Below is a small trained network, with its code and all its weights. Each question gives an input and a class and asks what happens when units are switched off, that is, made to give their printed mean instead of their output.

import numpy as np


def w(rows, s, z=0):
    codes = np.array(rows[::2]) - 128.0
    scale = np.full(codes.shape[1], s)
    scale[-1] = z or s
    return codes * scale


def norm(h):
    return h / np.sqrt((h * h).mean(-1, keepdims=True) + 1e-5)


def f(y):
    return np.maximum(y, 0)


def log_softmax(a):
    a = a - a.max(-1, keepdims=True)
    return a - np.log(np.exp(a).sum(-1, keepdims=True))


def net(x, mask):
    res = np.array(x, float).reshape(1, 5) / 4 @ E
    u = 0
    for l in range(2):
        y = f(norm(res) @ A[l][:, :-1].T + A[l][:, -1])
        res = res + np.where(mask[u : u + 10], y, B[l][:, -1]) @ B[l][:, :-1]
        u += 10
    return log_softmax(norm(res)[-1] @ U[:, :-1].T + U[:, -1])


A, B = {}, {}
E = w([
[153,196,100,100,154,17,154,227],'x0',
[129,116,131,138,118,112,109,124],'x1',
[227,123,76,185,189,142,135,130],'x2',
[149,160,131,187,2,103,207,162],'x3',
[122,127,116,158,124,107,104,119],'x4',
],0.0098)
A[0] = w([
[49,142,136,104,98,116,126,119,252],'L0N0',
[100,124,109,141,141,140,125,88,138],'L0N1',
[99,133,135,115,116,120,122,126,191],'L0N2',
[157,142,116,134,73,89,180,148,2],'L0N3',
[129,149,139,114,165,70,131,173,67],'L0N4',
[9,131,137,94,131,90,134,146,132],'L0N5',
[126,106,131,134,118,180,113,95,183],'L0N6',
[144,153,105,150,58,103,186,139,11],'L0N7',
[151,147,125,183,19,169,181,129,80],'L0N8',
[27,139,132,109,99,129,131,134,156],'L0N9',
],0.015,0.0038)
B[0] = w([
[63,87,122,88,167,113,136,180,208],'L0N0',
[144,123,142,88,124,161,160,177,167],'L0N1',
[91,140,139,86,136,192,180,129,162],'L0N2',
[130,168,143,181,148,148,99,149,193],'L0N3',
[114,72,110,87,160,155,129,72,181],'L0N4',
[112,189,103,146,6,162,89,113,200],'L0N5',
[153,137,157,194,99,105,107,179,209],'L0N6',
[152,123,185,126,143,174,94,185,207],'L0N7',
[111,80,93,107,102,86,163,65,254],'L0N8',
[142,126,160,153,235,37,169,117,201],'L0N9',
],0.019,0.012)
A[1] = w([
[106,137,30,81,185,111,132,69,10],'L1N0',
[124,159,102,86,13,128,97,53,38],'L1N1',
[102,134,143,128,167,122,84,164,19],'L1N2',
[131,119,66,168,105,87,192,86,252],'L1N3',
[65,163,111,100,155,83,130,92,51],'L1N4',
[144,180,169,183,80,143,120,217,250],'L1N5',
[199,179,144,152,166,127,113,129,13],'L1N6',
[254,124,143,147,60,166,108,122,99],'L1N7',
[118,199,113,112,70,187,109,51,8],'L1N8',
[139,195,149,169,145,89,170,166,150],'L1N9',
],0.016,0.0014)
B[1] = w([
[55,163,83,174,152,5,170,124,188],'L1N0',
[163,193,71,105,95,216,97,124,162],'L1N1',
[117,131,110,173,83,191,147,118,193],'L1N2',
[99,88,156,89,129,149,177,117,198],'L1N3',
[233,93,129,107,113,145,107,113,194],'L1N4',
[58,164,169,104,166,114,86,183,251],'L1N5',
[216,154,185,127,149,58,107,136,184],'L1N6',
[227,150,54,139,127,138,144,63,240],'L1N7',
[130,135,158,30,42,125,76,141,140],'L1N8',
[146,125,121,174,141,217,65,117,181],'L1N9',
],0.019,0.011)
U = w([
[53,140,182,150,122,199,66,212,255],'0',
[252,190,131,195,180,160,67,150,145],'1',
[88,180,31,57,55,105,93,110,90],'2',
[115,148,52,173,184,9,157,105,81],'3',
[87,19,180,125,110,97,215,123,90],'4',
[210,80,50,157,75,176,195,42,42],'5',
],0.015,0.0028)

Each question gives the input, the list of numbers given to net, and the class t.
The units are the neurons (one row each of A and B). Each row of codes is followed by its name. A weight is (code - 128) times the scale printed after its matrix; where a second scale follows, it is the last column's (A, B and U).
mask holds one flag per neuron, layer by layer. A switched-off neuron (its flag False) gives its mean, the last column of its row in B, instead of its output. The means were averaged over made-up inputs and are rounded, as every weight is.
A unit's drop is (log p(t) with every unit on - log p(t) with that unit switched off) / (log p(t) with every unit on - log p(t) with every unit switched off).
The circuit of an input: a set's keep is (log p(t) with only the set's units on - log p(t) with every unit switched off) / (log p(t) with every unit on - log p(t) with every unit switched off). Starting from the 12 units with the biggest drops (on a tie, the unit counted first), units are removed one at a time, each time the one whose removal leaves the highest keep (on an exact tie, the one counted first), for as long as the keep stays at least 0.8.
units of the circuit, in order: the units of the circuit, biggest drop first
most important unit: the unit with the biggest drop
k most important neurons: the k neurons with the biggest drops, biggest first
drop of u: that unit's drop, to one decimal
input [-1,2,4,5,5], class 5: 4 most important neurons => (L0N8 L0N0 L0N9 L0N5)
input [8,3,-6,2,-3], class 0: most important unit => L0N8
input [-1,5,-8,6,1], class 4: 2 most important neurons => (L0N8 L0N9)
input [1,-2,3,0,2], class 3: 2 most important neurons => (L0N5 L0N7)
input [-1,3,-8,2,2], class 4: units of the circuit, in order => (L0N0 L1N5)
input [1,0,-1,5,4], class 0: 2 most important neurons => (L0N7 L0N3)
input [4,1,1,-5,-3], class 3: 4 most important neurons => (L1N0 L0N5 L0N8 L0N4)
input [-8,-7,0,-1,-6], class 0: 2 most important neurons => (L1N5 L0N6)
input [-8,8,-2,0,8], class 0: 4 most important neurons => (L0N6 L0N8 L0N4 L0N1)
input [1,2,8,0,-2], class 3: units of the circuit, in order => (L0N6 L1N0)
input [-8,1,0,1,1], class 4: 3 most important neurons => (L0N5 L0N7 L0N3)
input [-6,3,-4,1,-1], class 4: 3 most important neurons => (L0N7 L0N3 L0N9)
input [2,-2,-5,3,-8], class 0: 4 most important neurons => (L0N7 L0N3 L0N5 L1N7)
input [3,7,-6,-5,0], class 2: units of the circuit, in order => (L0N5)
input [0,-2,4,5,2], class 5: 4 most important neurons => (L0N8 L0N6 L0N0 L1N7)
input [-4,7,6,1,8], class 5: 2 most important neurons => (L0N7 L0N3)
input [-8,-5,3,-1,-8], class 1: 3 most important neurons => (L0N6 L1N7 L0N8)
input [7,4,4,-2,2], class 3: 2 most important neurons => (L1N0 L0N4)
input [0,5,1,2,-2], class 5: 3 most important neurons => (L0N8 L0N0 L0N6)
input [-3,1,-1,0,4], class 0: most important unit => L0N6
input [-3,7,-2,3,-4], class 4: drop of L0N8 => 1.2
input [3,-1,0,-6,7], class 2: drop of L1N8 => 0.1
input [-4,-1,-4,5,-4], class 4: drop of L0N8 => 3.3
input [-2,4,5,3,-4], class 5: drop of L0N9 => 0.3
